Here is a tiny trained network, its code and every weight. The questions are about switching its units off for an input and a class, where a switched-off unit gives its printed mean instead of its output.

import numpy as np


def w(rows, s, z=0):
    codes = np.array(rows[::2]) - 128.0
    scale = np.full(codes.shape[1], s)
    scale[-1] = z or s
    return codes * scale


def f(y):
    return np.maximum(y, 0)


def log_softmax(a):
    a = a - a.max(-1, keepdims=True)
    return a - np.log(np.exp(a).sum(-1, keepdims=True))


def net(x, mask):
    res = np.array(x, float).reshape(1, 7) / 4 @ E
    y = f(res @ A[0][:, :-1].T + A[0][:, -1])
    res = res + np.where(mask, y, B[0][:, -1]) @ B[0][:, :-1]
    return log_softmax(res[-1] @ U[:, :-1].T + U[:, -1])


A, B = {}, {}
E = w([
[221,75,157],'x0',
[129,127,128],'x1',
[156,254,168],'x2',
[129,127,128],'x3',
[127,127,127],'x4',
[97,116,204],'x5',
[128,128,128],'x6',
],0.016)
A[0] = w([
[142,134,170,176],'neuron 1',
[213,120,134,215],'neuron 2',
[155,155,61,191],'neuron 3',
[88,59,156,155],'neuron 4',
[103,49,43,198],'neuron 5',
[4,145,53,253],'neuron 6',
[190,110,141,232],'neuron 7',
[99,141,175,241],'neuron 8',
[125,94,15,181],'neuron 9',
[76,156,115,186],'neuron 10',
[94,152,122,151],'neuron 11',
[127,210,44,159],'neuron 12',
[112,136,25,245],'neuron 13',
[168,53,116,197],'neuron 14',
],0.014,0.0054)
B[0] = w([
[97,103,108,168],'neuron 1',
[182,125,86,205],'neuron 2',
[161,206,82,180],'neuron 3',
[72,44,114,195],'neuron 4',
[191,2,134,230],'neuron 5',
[205,112,247,248],'neuron 6',
[162,115,52,196],'neuron 7',
[146,70,164,193],'neuron 8',
[212,110,147,208],'neuron 9',
[76,124,233,186],'neuron 10',
[97,130,170,167],'neuron 11',
[115,232,146,208],'neuron 12',
[235,148,142,201],'neuron 13',
[93,97,41,214],'neuron 14',
],0.0095,0.017)
U = w([
[245,128,171,247],'0',
[204,243,165,56],'1',
[229,119,95,40],'2',
[200,226,39,107],'3',
[143,79,215,95],'4',
[40,177,214,112],'5',
[51,92,40,164],'6',
],0.012,0.011)

Each question gives the input, the list of numbers given to net, and the class t.
The units are the neurons (one row each of A and B). Each row of codes is followed by its name. A weight is (code - 128) times the scale printed after its matrix; where a second scale follows, it is the last column's (A, B and U).
mask holds one flag per neuron, in row order. A switched-off neuron (its flag False) gives its mean, the last column of its row in B, instead of its output. The means were averaged over made-up inputs and are rounded, as every weight is.
A unit's drop is (log p(t) with every unit on - log p(t) with that unit switched off) / (log p(t) with every unit on - log p(t) with every unit switched off).
most important unit: the unit with the biggest drop
top k neurons: the k neurons with the biggest drops, biggest first
drop when u is switched off: that unit's drop, to one decimal
input [-8,-6,2,-8,-6,-8,-4], class 1: most important unit => neuron 12
input [-1,-7,-6,5,-5,1,-8], class 4: top 4 neurons => neuron 4; neuron 2; neuron 3; neuron 7
input [8,1,-8,-2,-7,1,-5], class 6: top 3 neurons => neuron 14; neuron 4; neuron 6
input [2,1,8,6,-6,-2,-8], class 3: top 2 neurons => neuron 6; neuron 10
input [7,7,-8,1,0,0,-5], class 2: top 3 neurons => neuron 5; neuron 9; neuron 2
input [0,3,1,3,2,-3,1], class 1: top 2 neurons => neuron 5; neuron 14
input [-2,6,1,-6,-6,-3,-7], class 1: top 2 neurons => neuron 5; neuron 12
input [-4,6,-1,3,-4,6,5], class 4: top 2 neurons => neuron 12; neuron 6
input [0,-2,-6,0,-5,3,0], class 4: top 2 neurons => neuron 5; neuron 4
input [-1,2,-2,-1,-3,8,-2], class 4: top 2 neurons => neuron 12; neuron 8
input [-4,-3,1,2,-3,-7,7], class 1: top 2 neurons => neuron 12; neuron 3
input [5,1,8,1,-7,0,-7], class 3: top 2 neurons => neuron 6; neuron 5
input [-8,5,2,-1,-4,-6,-7], class 1: drop when neuron 12 is switched off => 0.4
input [5,1,-1,-1,-4,7,-5], class 6: drop when neuron 6 is switched off => 0.2
input [2,7,-5,3,-2,-2,6], class 2: drop when neuron 14 is switched off => 0.2
